Where the symbols take the states:
β: j488->j444, j572->j146, j515->j821, j420->j350, j16->j449, j921->j239, j481->j893, j554->j204, j878->j594, j927->j367, j132->j710, j156->j35, j453->j940, j444->j488, j107->j346, j329->j977, j700->j177, j566->j623, j80->j808, j161->j971, j887->j441, j683->j165, j1->j384, j940->j453, j19->j880, j695->j698, j258->j373, j971->j161, j612->j426, j714->j288, j837->j333, j464->j410, j35->j156, j910->j826, j977->j329, j110->j151, j204->j554, j923->j734, j214->j506, j446->j549, j538->j290, j47->j44, j323->j824, j594->j878, j705->j30, j893->j481, j817->j230, j962->j361, j985->j395, j441->j887, j151->j110, j600->j504, j146->j572, j20->j843, j707->j675, j283->j10, j773->j797, j395->j985, j949->j648, j648->j949, j44->j47, j635->j390, j30->j705, j504->j600, j290->j538, j384->j1, j702->j474, j103->j674, j346->j107, j540->j955, j70->j911, j808->j80, j390->j635, j843->j20, j911->j70, j385->j800, j506->j214, j824->j323, j880->j19, j177->j700, j797->j773, j165->j683, j800->j385, j674->j103, j549->j446, j373->j258, j68->j603, j288->j714, j10->j283, j710->j132, j474->j702, j955->j540, j675->j707, j991->j853, j239->j921, j410->j464, j350->j420, j230->j817, j367->j927, j603->j68, j333->j837, j698->j695, j734->j923, j826->j910, j51->j148, j853->j991, j426->j612, j623->j566, j449->j16, j148->j51, j872->j629, j629->j872, j821->j515, j361->j962
δ: j488->j927, j572->j214, j515->j817, j420->j1, j16->j68, j921->j481, j756->j549, j481->j921, j554->j824, j878->j538, j927->j488, j320->j410, j132->j148, j156->j161, j453->j872, j444->j367, j107->j853, j329->j800, j700->j911, j566->j19, j80->j47, j161->j156, j887->j20, j683->j910, j1->j420, j940->j629, j19->j566, j695->j635, j258->j504, j971->j35, j612->j714, j714->j612, j837->j949, j35->j971, j910->j683, j977->j385, j110->j797, j204->j323, j214->j572, j538->j878, j47->j80, j323->j204, j594->j290, j705->j955, j893->j239, j817->j515, j962->j395, j199->j734, j985->j361, j441->j843, j151->j773, j600->j373, j146->j506, j20->j887, j707->j474, j773->j151, j395->j962, j949->j837, j648->j333, j44->j808, j635->j695, j30->j540, j504->j258, j290->j594, j384->j350, j702->j675, j103->j766, j346->j991, j540->j30, j70->j177, j808->j44, j390->j698, j843->j441, j911->j700, j385->j977, j766->j103, j506->j146, j824->j554, j880->j623, j177->j70, j797->j110, j165->j826, j800->j329, j549->j756, j373->j600, j68->j16, j288->j426, j10->j136, j136->j10, j710->j51, j474->j707, j955->j705, j675->j702, j991->j346, j239->j893, j410->j320, j350->j384, j230->j821, j367->j444, j603->j449, j333->j648, j698->j390, j734->j199, j826->j165, j51->j710, j853->j107, j426->j288, j623->j880, j449->j603, j148->j132, j872->j453, j629->j940, j821->j230, j361->j985
ρ: j488->j151, j572->j136, j515->j384, j420->j230, j16->j320, j921->j683, j756->j161, j481->j910, j554->j700, j878->j698, j927->j773, j320->j16, j132->j800, j156->j549, j453->j962, j444->j110, j107->j566, j329->j148, j700->j554, j566->j107, j80->j648, j161->j756, j887->j504, j683->j921, j1->j821, j940->j361, j19->j853, j695->j594, j258->j20, j612->j707, j714->j474, j837->j44, j464->j603, j35->j446, j910->j481, j977->j51, j110->j444, j204->j177, j214->j10, j939->j734, j446->j35, j538->j390, j47->j333, j323->j70, j594->j695, j705->j674, j893->j826, j817->j350, j962->j453, j985->j629, j441->j600, j151->j488, j600->j441, j20->j258, j707->j612, j283->j506, j773->j927, j395->j872, j949->j808, j648->j80, j44->j837, j635->j290, j30->j103, j504->j887, j290->j635, j384->j515, j702->j288, j103->j30, j346->j623, j540->j766, j70->j323, j808->j949, j390->j538, j843->j373, j911->j824, j385->j710, j766->j540, j506->j283, j824->j911, j880->j991, j177->j204, j797->j367, j165->j239, j800->j132, j674->j705, j549->j156, j373->j843, j68->j410, j288->j702, j10->j214, j136->j572, j710->j385, j474->j714, j675->j426, j991->j880, j239->j165, j410->j68, j350->j817, j230->j420, j367->j797, j603->j464, j333->j47, j698->j878, j734->j939, j826->j893, j51->j977, j853->j19, j426->j675, j623->j346, j148->j329, j872->j395, j629->j985, j821->j1, j361->j940
ξ: j488->j103, j572->j714, j515->j333, j420->j808, j16->j390, j921->j19, j481->j566, j554->j985, j878->j410, j927->j766, j320->j538, j132->j843, j156->j734, j453->j70, j444->j674, j107->j910, j329->j600, j700->j629, j566->j481, j80->j350, j161->j199, j887->j51, j683->j853, j1->j44, j940->j911, j19->j921, j695->j603, j258->j385, j612->j214, j714->j572, j837->j821, j464->j594, j35->j923, j910->j107, j977->j504, j110->j705, j204->j395, j923->j35, j214->j612, j939->j549, j538->j320, j47->j384, j323->j962, j594->j464, j705->j110, j893->j623, j817->j648, j962->j323, j199->j161, j985->j554, j441->j148, j151->j30, j600->j329, j146->j288, j20->j710, j707->j10, j283->j675, j773->j540, j395->j204, j949->j230, j648->j817, j44->j1, j635->j449, j30->j151, j504->j977, j384->j47, j103->j488, j346->j826, j540->j773, j70->j453, j808->j420, j390->j16, j843->j132, j911->j940, j385->j258, j766->j927, j506->j426, j824->j361, j880->j239, j177->j872, j797->j955, j165->j991, j800->j373, j674->j444, j549->j939, j373->j800, j68->j698, j288->j146, j10->j707, j136->j474, j710->j20, j474->j136, j955->j797, j675->j283, j991->j165, j239->j880, j410->j878, j350->j80, j230->j949, j603->j695, j333->j515, j698->j68, j734->j156, j826->j346, j51->j887, j853->j683, j426->j506, j623->j893, j449->j635, j148->j441, j872->j177, j629->j700, j821->j837, j361->j824
ε: j488->j420, j572->j199, j515->j797, j420->j488, j16->j329, j921->j940, j756->j474, j481->j629, j554->j107, j878->j843, j927->j1, j320->j148, j132->j410, j156->j612, j453->j239, j444->j350, j107->j554, j329->j16, j700->j566, j566->j700, j80->j674, j161->j714, j887->j290, j683->j361, j1->j927, j940->j921, j19->j911, j695->j258, j258->j695, j971->j288, j612->j156, j714->j161, j837->j540, j464->j710, j35->j426, j910->j985, j977->j449, j110->j817, j204->j346, j923->j506, j214->j734, j939->j10, j446->j675, j538->j441, j323->j991, j594->j20, j705->j648, j893->j872, j817->j110, j962->j165, j199->j572, j985->j910, j441->j538, j151->j230, j600->j390, j20->j594, j707->j549, j773->j821, j395->j826, j949->j30, j648->j705, j44->j766, j635->j504, j30->j949, j504->j635, j290->j887, j384->j367, j103->j808, j346->j204, j540->j837, j70->j880, j808->j103, j390->j600, j843->j878, j911->j19, j385->j603, j766->j44, j506->j923, j824->j853, j880->j70, j177->j623, j797->j515, j165->j962, j800->j68, j674->j80, j549->j707, j373->j698, j68->j800, j288->j971, j10->j939, j710->j464, j474->j756, j955->j333, j675->j446, j991->j323, j239->j453, j410->j132, j350->j444, j230->j151, j367->j384, j603->j385, j333->j955, j698->j373, j734->j214, j826->j395, j853->j824, j426->j35, j623->j177, j449->j977, j148->j320, j872->j893, j629->j481, j821->j773, j361->j683
ζ: j488->j549, j572->j837, j515->j288, j420->j707, j16->j962, j921->j51, j756->j927, j481->j710, j554->j695, j878->j177, j927->j756, j320->j453, j132->j893, j156->j151, j453->j320, j444->j446, j107->j258, j329->j165, j700->j594, j566->j20, j80->j283, j161->j773, j887->j19, j683->j977, j1->j474, j19->j887, j695->j554, j258->j107, j971->j797, j612->j230, j714->j821, j837->j572, j464->j629, j35->j110, j910->j385, j977->j683, j110->j35, j204->j698, j923->j705, j214->j949, j939->j103, j446->j444, j538->j70, j323->j390, j594->j700, j705->j923, j893->j132, j817->j426, j962->j16, j199->j540, j985->j603, j441->j880, j151->j156, j600->j991, j146->j333, j20->j566, j707->j420, j283->j80, j773->j161, j395->j68, j949->j214, j648->j506, j44->j136, j635->j824, j30->j734, j504->j853, j290->j911, j384->j702, j702->j384, j103->j939, j346->j373, j540->j199, j70->j538, j808->j10, j390->j323, j843->j623, j911->j290, j385->j910, j506->j648, j824->j635, j880->j441, j177->j878, j797->j971, j165->j329, j800->j826, j549->j488, j373->j346, j68->j395, j288->j515, j10->j808, j136->j44, j710->j481, j474->j1, j675->j350, j991->j600, j239->j148, j410->j872, j350->j675, j230->j612, j603->j985, j333->j146, j698->j204, j734->j30, j826->j800, j51->j921, j853->j504, j426->j817, j623->j843, j449->j361, j148->j239, j872->j410, j629->j464, j821->j714, j361->j449
ψ: j488->j177, j572->j329, j515->j853, j420->j623, j16->j199, j921->j47, j756->j538, j481->j80, j554->j110, j878->j549, j927->j70, j132->j10, j156->j698, j453->j766, j444->j700, j107->j817, j329->j572, j700->j444, j566->j350, j80->j481, j161->j390, j887->j702, j683->j333, j1->j880, j19->j384, j695->j35, j258->j426, j971->j635, j612->j373, j714->j600, j837->j165, j35->j695, j910->j648, j977->j146, j110->j554, j204->j151, j923->j603, j214->j800, j939->j410, j446->j594, j538->j756, j47->j921, j323->j773, j594->j446, j705->j985, j893->j808, j817->j107, j962->j540, j199->j16, j985->j705, j441->j474, j151->j204, j600->j714, j146->j977, j20->j675, j707->j843, j283->j710, j773->j323, j395->j30, j949->j826, j648->j910, j44->j239, j635->j971, j30->j395, j504->j288, j384->j19, j702->j887, j103->j872, j346->j230, j540->j962, j70->j927, j808->j893, j390->j161, j843->j707, j911->j367, j385->j506, j766->j453, j506->j385, j824->j797, j880->j1, j177->j488, j797->j824, j165->j837, j800->j214, j674->j629, j549->j878, j373->j612, j68->j734, j288->j504, j10->j132, j136->j148, j710->j283, j474->j441, j955->j361, j675->j20, j991->j821, j239->j44, j410->j939, j350->j566, j230->j346, j367->j911, j603->j923, j333->j683, j698->j156, j734->j68, j826->j949, j853->j515, j426->j258, j623->j420, j148->j136, j872->j103, j629->j674, j821->j991, j361->j955

The rows follow the links: the fewer symbols apart two states are, the more alike their rows tend to be.

Row, then state:
 37   20    4   18    4   28  -10  -42   53   17  -22  -52   13   99  -65  -19  -26  -53   28   43  -32    3   20   17   -3  -31   42   59   71  -68   10   77   32   -5  -16  -64  -32  -12   -6  -30    4  -49  -61    8 -> j880
   2    49    38   -20   -33    60  -133     8     8    14   -13    21    12    39   -22    33   -68    34    25    79    26    -1   -38    14   -10   -23    49   -43   -53     1    50     3   -13   -42    21    54   -32    -7    17   -37     1    20   -11   -14 -> j540
 -25    38   -21   -39   -22    14   -68    21   -11   -53  -100    10    39    43    13   -27     3    -4     8    -4   -13   -22   -18   -33   -34   -11    67    24     5   -63    39    -3   -35   -42   -84    14   -84     5   -18    20    41     7    31   -31 -> j808
-23   -4   46    8   28  -19    3  -96   36  -31  -28   -7  -27    9  -16  -10  -21  -65  -27   -4  -48  -36    3  -94  -12   14   62   14  -44    3   51   32  112  -32    5  -42   -9   52   43  -31   -3    4   20  -12 -> j384
 61  -44  -41   55   -8   37   28  -20   52   64   77  -36  -10   31   -3  -19  -23   -4   66   47  -10   16   15   57  -61   -9  -24   27   46  -32  -12  -24   -3   21   10   -8   30   18  -28   50  -45  -49  -52   25 -> j600
-16   27   66    1   38  -36   16  -38   27   14   -6  -11  -16   12  -50   21   -3  -29  -71   -2  -22   25   30  -35   74    2    7   20    8   30  -11   80   61   14   46  -87   45    4   32  -80  -28    5  -32   40 -> j911
 17  -10  -23   40  -38   -8   25   20   34   65   34  -45   22  -19   19    6   29   52   78   34   49   29   36   93  -12   18   10   14   57    8  -24   20  -53   27   37    9   71  -22  -68   42  -12    6  -56   25 -> j698
  8    8  -16  -51  -23   78  -88    8   -6  -50  -31   -8   45   22    5    5  -14    2   59   42   56  -20  -60  -31  -38  -31   33  -15  -16  -16   63  -26  -28  -61  -20   36  -35  -13  -17   35   66   -9   13  -23 -> j949
-30  -42   25    8  -20  -75    9  -69  -12    0   41  -20  -15  -83   52   26   65   28   25  -23   20  -19    1  -18    4   31   11  -10  -42   86   -4  -29   33   -7   73   41   62   -1    4   36   -9   61   28   25 -> j35
 41  -42  -54   40  -20   14   85   15   21   20   43  -34  -11  -13   31  -27   53  -13   57   19   -5   24   41   72  -59  -11  -22   34   81  -41  -14  -34  -62   38  -18   22   37  -26  -59   67   14  -24  -37   20 -> j373
 -22   -48   -42   -25    23    -8    82    15   -29    19   -17     7    10    -8    -3   -43    -7   -15   -26   -64    33    26     4   -57   -10    26  -110   -11     2    49   -61   -28    -8    24    54   -78     5    38   -14    46   -32   -53    22   -48 -> j710
   3    -9   -36    20   -17   -12    -9    14     1    13   -21    36   -38    43     3   -24   -71    25    20   -45   -19    -5     3    41   -53    22    12   -16   -14   -43   -18   -76     4    12   -48    49  -109    33   -21    56   -24   -25    39     7 -> j136
-14  -17  -47   36  -40  -22   38  -38   19  -13  -39  -26   23    8   58  -11   35   26   75  -32  -37  -21   12   20  -50   38   48   30   25  -56   -7  -36   -5   -9  -51   58  -59   42  -49   80   -2   26   17   32 -> j707
 -4    6  -40    4  -26   -1   -7   48  -30   54  -51  -29   22   27   -9   -2  -47   80   53  -27   57   40   15   73   24   27  -50   -4   58   21  -55    9  -67   41   18  -34  -23    5  -41   41  -30  -26  -29  -18 -> j410
-13  -69   -3   20   -9  -47   71  -47  -12  -46   34  -12   -4  -87   63  -13   72  -36    3  -42   -1  -22   -9  -46  -37   32   -8  -18  -17   11    4  -52   27   -1  -22   53   34   19    4   38    0   41   63   12 -> j426
  1   -9  -16  -10  -43   23  -59   26  -22   31  -13    4   18   -4   46   20   -4  120  102   17   75   -8  -35   59  -35   -6   -1  -43  -19   29   -9  -40  -42  -14   43   55  -28   22  -30   59   -6   30    3  -25 -> j734
  8  -51  -36   29  -36   12  -11  -44   42   27   27  -46    0  -15   61   -7   41    3   86   11   23  -25   -9   28  -75   26   38   -2   -1  -39    9  -39   -3    0    7   59   -8   24  -39   91   -4    8   13   13 -> j612
  29    53   -26    -2    21    54    -9    73    -9     1   -71    33    13    97   -59    -8   -58   -17   -36    16   -26    15    -7     7     0   -47    -8    45    17   -73    -1    16   -26    -8   -68   -27  -108    -8     6   -33     0   -71   -22   -33 -> j239
-19  -12   42  -22    1   -7    9  -88   29  -55    2  -21   18  -44   15    2   73  -54   -3   25  -23  -36  -24  -88   -8  -12   28    0  -31   17   52   11   49  -38   30  -11   57    1   23    1   50   20   38  -38 -> j817
 -6  -53   -6   58   34  -34   89  -58   30   41   23  -28  -12    8  -10  -33  -13  -42  -23  -36  -23   18   25  -29    2   50  -51  -11   -1   29  -41  -17   57   42   44  -65    8   24   16   44  -56  -23  -10    2 -> j887
  -9   -14   -40     6    54   -29    67    30   -44    11    15    26   -15    17   -15   -38   -48   -43   -65   -66   -18    30    24   -15    21    29  -109   -28    -8    29   -52   -44    32    64   -19   -55   -42    36    22    15   -53   -41    20    -7 -> j51
-46   22   -6  -44   44   31   34   25  -32  -42  -62   18   14   -2  -34  -28    8  -34  -98  -39  -23   13    2  -77   45  -17  -65    9   30    9  -13   17  -20   -4  -31  -56   -8  -32   10  -23   33  -42   33  -52 -> j481
   9   -70   -44    -1    40    13    40    29   -33    42    73    18    -5   -42   -33   -26   -39   -35   -40    -6    17    31     4   -36   -21    -3  -103   -50   -28    49   -30   -60    21    35    44   -19    22    16    36    26   -30   -56     3   -24 -> j977
 14  -12   52   13    7   -7    7  -46   31  -44   46   36  -23  -30    2   12   31  -82  -61   17  -66  -32  -30  -85   -5  -17   40   -3  -59  -18   48  -19   68  -29  -24   31   12   10   60  -23    6   35   31   15 -> j515
 23  -28   13   53  -25  -15  -29  -44   45   66   57  -29  -23  -10   22   33  -15   66   91   45   -5  -19   16   78  -33   18   74  -21  -43    7    3  -26   27   16   34   65  -10   15   -9   36  -28   53  -24   60 -> j161
 49  -31  -25   44  -45  -12   12  -17   41   24   64    5  -51   15   35   -1    3  -16   61   20  -42  -32   -2   66  -92    8   21   -6  -19  -30    3  -55   11   -7  -40   64  -29   16  -34   42  -20   11  -14   36 -> j714

Each walk starts at a row. The symbols on each line, taken left to right, move it on to the next state.
Each answer is a row, close to the row of the state it stands for.
---
 33    0   26    2  -20   34  -68  -59   71  -13  -14  -26  -17   29  -22    8  -18  -24   48   74  -24  -45  -15  -20  -77  -45   71   16  -17  -51   68    1   32  -43   -1   45  -24   13   -1  -14   11  -11  -16   15
ε ε ζ ψ ψ β ε ε
 -7  -73    9   45   11  -36   38  -92   27   19   65   -5  -28  -42   39  -10   17  -44  -15  -30  -24  -20    0  -33  -56   15  -12  -39  -33   38    1  -29   80   11   38   41   25   40   34   38  -33   31   24   12
δ ψ ρ δ ε ρ
 15  -42   13   46   21  -54   63  -20   17   51   93  -25  -34  -34   -9   29   -9    3   -6  -14    1   27   35   29   34   22  -49  -27  -11   58  -22   -5   32   33   65  -42   80   -3   11  -13  -65   11  -36   26
---
  3   22   18  -14  -43   31  -52  -24   42  -43  -19  -21   23   -7   32  -13   50  -45   34   39   -9  -63  -29   -8  -39  -31   77   36   23  -80   71   -8  -18  -46  -60   60   -7  -24  -33   21   69   21    5   12
ξ ρ ρ δ ε ε ζ β
 -2  -54   -4   -3   20   -8   19   -5  -32    8   50   67  -20  -17   11  -12  -22   -8  -42  -40   -8  -15  -13  -29  -36    7  -55  -60  -62   33  -10  -90   17    9  -26   52  -35   27   31   40  -25   16   63    2
ψ δ ψ ψ β
 37  -25  -77  -24   -6   37   -4   53  -12   33   11  -26   43    6    4  -48  -11   20   68   -1   72   22  -31    9  -43    5  -57   -2   49   -3  -26  -39  -69   16   12    0   26  -13  -47   79    3  -65  -17  -41
---
  11   -11     2   -68    32    49    -9     8   -15   -41    19     4    38   -18   -37   -17    19   -36   -57    10    52    24   -27  -100    29   -24   -66    -1    21    36    10    22    -1   -20    27   -42    45   -14    32   -39    30   -33     4   -70
ξ β ε ρ δ ψ ψ
 19   71   27   30    7    2   -4   34   28   35  -26  -25   -4   57  -22   18  -17   -1   -8   59  -37   21   26   76   49  -21   55   63   58  -48   15   71  -11    9  -32  -27   -1   -9    8  -55  -19    9  -68   53
δ ζ ζ ξ β
-46   39   38  -42   33   -5  -10   29  -46  -36  -60   30   35    3  -23    0  -14    8  -77  -33   32   26   22  -53   73   13  -21   14    5   52  -17   68  -31   14   47  -88   45  -22   39  -55   26  -22    4  -34
---
-37   46   49   -8    9  -40   53    9   -5  -33  -25  -25   14  -30  -17   27   44  -29  -68  -11  -35   28   43  -20   74    0    0   45   33   28  -15   86   10    3    9  -62   74  -44   18  -74   16   36   -1    7
δ ψ ρ δ ε ρ
-31    6   32  -20   -5  -46    4  -67    5  -64  -61    4    3  -20   33    0   76  -67  -50  -42  -44  -32  -19  -93   13    1   52   15    2  -26   25   41   46  -20  -44  -18  -11   -6   23    5   29   29   46    2
ζ ξ ρ ψ ψ ρ
-45  -35  -27  -30  -11  -52   49  -15  -57  -26  -37   22   -2  -29   39  -19   15   15  -36  -93    0   -8  -16  -52  -18   75  -38  -45  -24   27  -23  -59   -7   -2  -34    4  -25   22  -10   50  -13   33   77  -20
---
-63   39   41  -69    6  -19  -57   25  -61  -52  -72   41   11  -16    5   17    9   27  -64  -56   15   -1  -28  -63   62   15   17  -19  -43   40   -9   25    1  -36   -7   -5  -23   -5   35  -40   32   24   52  -29
ε ξ ε ζ ζ ζ ε
-38  -75  -16   12   -8  -53   53  -98   19    3    1  -14    8  -27   56  -17   51  -33   15  -74   11  -20    7  -63  -39   52    8  -15  -15   47  -20  -21   54   20   31  -16   14   42   16   68  -20   33   34  -12
δ β ψ ζ ε δ ψ ψ
  6   54   27    7  -17    3  -12   -8   32   11  -47  -60   36   51  -22   28    9   38   48   33   11   10   40   39   31   -8   78   67   85  -30    2   86  -16  -15   16  -48   26  -19  -28  -32    0    5  -70    5
---
 11  -78  -20   28    9   -3   98  -33   30   18   71  -32   10  -48   23  -21   62  -58   -2  -26   34   11   12  -18  -33   13  -54   18   16   36  -25  -21   35   30   44  -17   73   -5   -6   60  -20    4  -21    1
β ζ δ δ ρ ζ
 17  -25  -53   39  -13  -24   44  -27   39   36  -22  -66   26   24    7  -23   35   31   63  -15   15    6   51   29  -22   30    8   51   75  -27  -31    1  -21    8   18  -49   -1   23  -73   71  -24  -38  -35    9
ε ε ζ ε ψ δ ζ
 -1   -3    6   43  -13  -36   -7  -38   -6   16  -20  -15  -41   21   44   22   -2   68   58  -27  -48  -25   27   84  -27   32   65   -1  -26  -21  -16  -21   21   12  -30   31  -55   26  -25   14  -35   49    7   63
---
 40  -36   31   25   37   17   41  -43   67   -4   64  -31  -18   -7  -33  -13   15  -89  -48   44  -15    9   -8  -61   11  -42   -6   22   18    6   41   34   71  -19   19  -35   74  -12   37  -57   -3  -23  -48  -15
ρ β ζ ψ β ρ ε ψ ψ
  3  -32   24   35   -7  -62   19  -49   12   15   71   18  -53  -73   51    8    7   14  -30  -15  -35  -14   21   25    8   31  -13  -55  -62   54   -5  -35   34   32   13   58   24   20   26   -1  -29   62   18   63
ψ ψ ε δ ε ρ β
-26   -2  -11   20  -55  -73  -20  -67   13   41  -23  -66   -7    0   49    2    9   96  104  -13   -6  -23   30   53  -24   50   64   13   16    1  -12   28  -24   12   24   18  -33   14  -39   61  -12   30   -7   32
